Here is a tiny trained network, its code and every weight. The questions are about switching its units off for an input and a class, where a switched-off unit gives its printed mean instead of its output.

import numpy as np


def w(rows, s, z=0):
    codes = np.array(rows[::2]) - 128.0
    scale = np.full(codes.shape[1], s)
    scale[-1] = z or s
    return codes * scale


def norm(h):
    return h / np.sqrt((h * h).mean(-1, keepdims=True) + 1e-5)


def f(y):
    return y / 2 * (1 + np.tanh(0.7978845608 * (y + 0.044715 * y**3)))


def log_softmax(a):
    a = a - a.max(-1, keepdims=True)
    return a - np.log(np.exp(a).sum(-1, keepdims=True))


def net(x, mask):
    res = np.array(x, float).reshape(1, 3) / 4 @ E
    u = 0
    for l in range(2):
        y = f(norm(res) @ A[l][:, :-1].T + A[l][:, -1])
        res = res + np.where(mask[u : u + 8], y, B[l][:, -1]) @ B[l][:, :-1]
        u += 8
    return log_softmax(norm(res)[-1] @ U[:, :-1].T + U[:, -1])


A, B = {}, {}
E = w([
[81,93,81,35,49,252],'x0',
[180,81,116,108,165,149],'x1',
[59,127,107,117,214,149],'x2',
],0.011)
A[0] = w([
[181,140,83,94,173,111,58],'0.n1',
[119,199,88,90,93,25,216],'0.n2',
[91,209,134,92,240,195,11],'0.n3',
[48,252,107,108,92,97,57],'0.n4',
[126,103,186,126,152,145,2],'0.n5',
[74,132,132,70,203,101,37],'0.n6',
[226,97,143,64,213,176,66],'0.n7',
[90,111,118,55,93,164,109],'0.n8',
],0.011,0.0065)
B[0] = w([
[120,105,146,89,147,148,127],'0.n1',
[159,80,127,141,150,165,253],'0.n2',
[96,134,75,168,73,76,184],'0.n3',
[109,48,255,135,117,142,187],'0.n4',
[87,154,192,67,102,114,102],'0.n5',
[102,148,85,162,62,110,160],'0.n6',
[73,59,228,178,75,151,199],'0.n7',
[174,133,91,147,196,135,245],'0.n8',
],0.013,0.0059)
A[1] = w([
[126,153,57,2,130,205,57],'1.n1',
[246,119,132,88,32,82,21],'1.n2',
[168,233,225,191,139,66,26],'1.n3',
[142,150,151,47,132,104,99],'1.n4',
[235,118,152,117,41,106,4],'1.n5',
[174,174,186,109,99,124,23],'1.n6',
[80,80,88,13,57,229,62],'1.n7',
[138,117,157,193,150,79,191],'1.n8',
],0.0086,0.0048)
B[1] = w([
[175,186,112,140,139,108,189],'1.n1',
[45,148,97,168,113,117,160],'1.n2',
[87,114,146,65,146,113,184],'1.n3',
[78,120,163,76,154,88,104],'1.n4',
[23,137,89,135,141,110,161],'1.n5',
[36,132,177,149,218,3,114],'1.n6',
[90,147,199,97,163,47,219],'1.n7',
[135,161,116,68,110,165,254],'1.n8',
],0.017,0.0061)
U = w([
[222,212,116,61,187,80,120],'0',
[112,44,235,146,96,121,60],'1',
[62,165,16,178,98,77,103],'2',
[247,97,21,176,52,206,254],'3',
],0.016,0.0038)

Each question gives the input, the list of numbers given to net, and the class t.
The units are the neurons (one row each of A and B). Each row of codes is followed by its name. A weight is (code - 128) times the scale printed after its matrix; where a second scale follows, it is the last column's (A, B and U).
mask holds one flag per neuron, layer by layer. A switched-off neuron (its flag False) gives its mean, the last column of its row in B, instead of its output. The means were averaged over made-up inputs and are rounded, as every weight is.
A unit's drop is (log p(t) with every unit on - log p(t) with that unit switched off) / (log p(t) with every unit on - log p(t) with every unit switched off).
The circuit of an input: a set's keep is (log p(t) with only the set's units on - log p(t) with every unit switched off) / (log p(t) with every unit on - log p(t) with every unit switched off). Starting from the 12 units with the biggest drops (on a tie, the unit counted first), units are removed one at a time, each time the one whose removal leaves the highest keep (on an exact tie, the one counted first), for as long as the keep stays at least 0.8.
circuit, biggest first: the units of the circuit, biggest drop first
top k neurons: the k neurons with the biggest drops, biggest first
top k neurons in layer l: the k neurons of layer l with the biggest drops, biggest first
drop when u is switched off: that unit's drop, to one decimal
input [-2,2,-1], class 3: circuit, biggest first -> [1.n7]
input [7,7,2], class 0: circuit, biggest first -> [1.n7; 1.n1]
input [6,5,5], class 0: circuit, biggest first -> [1.n7; 1.n1]
input [7,-6,-4], class 0: circuit, biggest first -> [1.n7; 0.n7; 0.n8]
input [1,-6,-7], class 2: top 4 neurons -> [1.n5; 0.n7; 1.n2; 1.n7]
input [-5,-1,-6], class 2: circuit, biggest first -> [1.n2; 1.n5]
input [4,8,-7], class 1: top 2 neurons -> [0.n7; 1.n7]
input [-6,7,-1], class 1: top 3 neurons -> [0.n7; 0.n8; 1.n1]
input [-6,1,7], class 2: top 4 neurons in layer 0 -> [0.n6; 0.n3; 0.n4; 0.n8]
input [2,-3,2], class 3: top 2 neurons in layer 0 -> [0.n8; 0.n7]
input [-5,-7,3], class 1: top 2 neurons -> [0.n4; 0.n8]
input [6,-7,2], class 1: top 3 neurons -> [0.n4; 1.n8; 1.n7]
input [7,3,-8], class 2: top 3 neurons -> [1.n2; 1.n5; 1.n7]
input [0,-7,5], class 1: circuit, biggest first -> [0.n4]
input [8,-8,-6], class 0: top 3 neurons in layer 0 -> [0.n7; 0.n8; 0.n3]
input [-3,-2,-4], class 2: top 3 neurons -> [0.n8; 1.n5; 1.n2]
input [-3,1,2], class 3: drop when 1.n7 is switched off -> 1.0
input [3,-7,-1], class 1: drop when 0.n4 is switched off -> 2.6
input [5,-3,-7], class 2: drop when 1.n2 is switched off -> 0.2
input [6,-6,-1], class 0: top neuron in layer 1 -> [1.n7]
